Here is a tiny trained network, its code and every weight. The questions are about switching its units off for an input and a class, where a switched-off unit gives its printed mean instead of its output.

import numpy as np


def w(rows, s, z=0):
    codes = np.array(rows[::2]) - 128.0
    scale = np.full(codes.shape[1], s)
    scale[-1] = z or s
    return codes * scale


def norm(h):
    return h / np.sqrt((h * h).mean(-1, keepdims=True) + 1e-5)


def f(y):
    return np.maximum(y, 0)


def log_softmax(a):
    a = a - a.max(-1, keepdims=True)
    return a - np.log(np.exp(a).sum(-1, keepdims=True))


def net(x, mask):
    res = np.array(x, float).reshape(1, 6) / 4 @ E
    u = 0
    for l in range(2):
        y = f(norm(res) @ A[l][:, :-1].T + A[l][:, -1])
        res = res + np.where(mask[u : u + 5], y, B[l][:, -1]) @ B[l][:, :-1]
        u += 5
    return log_softmax(norm(res)[-1] @ U[:, :-1].T + U[:, -1])


A, B = {}, {}
E = w([
[72,253,136,79],'x0',
[67,31,102,113],'x1',
[125,125,129,126],'x2',
[128,123,126,128],'x3',
[129,80,181,14],'x4',
[125,122,128,127],'x5',
],0.0027)
A[0] = w([
[148,79,1,185,12],'L0N1',
[196,59,130,247,141],'L0N2',
[143,197,47,238,124],'L0N3',
[74,75,57,232,3],'L0N4',
[38,51,38,51,123],'L0N5',
],0.0042,0.0032)
B[0] = w([
[21,156,221,167,170],'L0N1',
[2,121,90,67,255],'L0N2',
[204,1,51,133,241],'L0N3',
[77,137,186,141,180],'L0N4',
[179,60,119,184,244],'L0N5',
],0.0047,0.0027)
A[1] = w([
[130,245,3,192,4],'L1N1',
[68,46,134,52,211],'L1N2',
[51,107,66,180,95],'L1N3',
[150,182,100,158,40],'L1N4',
[201,60,64,187,35],'L1N5',
],0.0048,0.002)
B[1] = w([
[160,5,43,104,173],'L1N1',
[226,172,168,191,255],'L1N2',
[55,231,105,61,197],'L1N3',
[156,3,198,106,141],'L1N4',
[101,225,75,98,185],'L1N5',
],0.0056,0.0045)
U = w([
[71,177,55,125,170],'0',
[199,46,109,138,232],'1',
[236,153,243,125,122],'2',
[146,208,203,23,4],'3',
[8,85,163,187,21],'4',
],0.011,0.0032)

Each question gives the input, the list of numbers given to net, and the class t.
The units are the neurons (one row each of A and B). Each row of codes is followed by its name. A weight is (code - 128) times the scale printed after its matrix; where a second scale follows, it is the last column's (A, B and U).
mask holds one flag per neuron, layer by layer. A switched-off neuron (its flag False) gives its mean, the last column of its row in B, instead of its output. The means were averaged over made-up inputs and are rounded, as every weight is.
A unit's drop is (log p(t) with every unit on - log p(t) with that unit switched off) / (log p(t) with every unit on - log p(t) with every unit switched off).
The circuit of an input: a set's keep is (log p(t) with only the set's units on - log p(t) with every unit switched off) / (log p(t) with every unit on - log p(t) with every unit switched off). Starting from all 10 units, units are removed one at a time, each time the one whose removal leaves the highest keep (on an exact tie, the one counted first), for as long as the keep stays at least 0.8.
circuit, biggest first: the units of the circuit, biggest drop first
top k neurons: the k neurons with the biggest drops, biggest first
top k neurons in layer l: the k neurons of layer l with the biggest drops, biggest first
input [-8,-3,-1,1,-3,-6], class 0: circuit, biggest first => (L1N3; L0N2)
input [1,-6,6,4,-5,-5], class 1: circuit, biggest first => (L1N1)
input [-4,-7,-7,-2,-6,5], class 0: top 3 neurons in layer 1 => (L1N5; L1N2; L1N3)
input [-6,-3,7,6,5,3], class 2: top 2 neurons in layer 1 => (L1N2; L1N1)
input [-8,-6,1,5,-7,3], class 0: circuit, biggest first => (L0N2; L1N3)
input [8,-8,1,-5,-7,-7], class 1: circuit, biggest first => (L1N1; L0N3; L1N4)
input [-7,-1,-6,-5,6,-6], class 2: circuit, biggest first => (L1N2; L0N3)
input [-7,0,-8,1,7,-3], class 2: circuit, biggest first => (L1N2; L0N3)
input [5,-1,-4,-7,-3,-1], class 1: circuit, biggest first => (L1N1; L0N2)
input [8,3,-4,5,2,4], class 2: circuit, biggest first => (L0N2; L1N3; L1N2)
input [-7,0,3,8,5,-4], class 2: circuit, biggest first => (L1N2; L0N3)
input [-4,0,1,5,-3,1], class 0: top 3 neurons => (L1N3; L0N5; L1N4)
input [-7,-2,-7,-7,5,2], class 2: circuit, biggest first => (L0N3; L1N1)
input [6,2,-7,-5,1,7], class 2: top 3 neurons => (L1N3; L0N2; L1N5)
input [2,2,-2,7,3,2], class 2: top 3 neurons => (L0N3; L1N1; L1N2)
input [-2,4,-8,-8,-5,4], class 4: circuit, biggest first => (L0N1)
input [-6,2,-5,4,-4,2], class 4: top 3 neurons in layer 0 => (L0N1; L0N4; L0N2)
input [6,1,-8,-8,4,1], class 2: top 2 neurons in layer 1 => (L1N3; L1N5)
input [-1,3,0,0,-3,-4], class 4: top 3 neurons => (L0N1; L0N4; L1N5)
input [3,7,7,4,4,-5], class 2: top 2 neurons => (L1N2; L0N3)
input [-7,-8,8,2,-5,-1], class 0: top 2 neurons => (L0N2; L1N5)
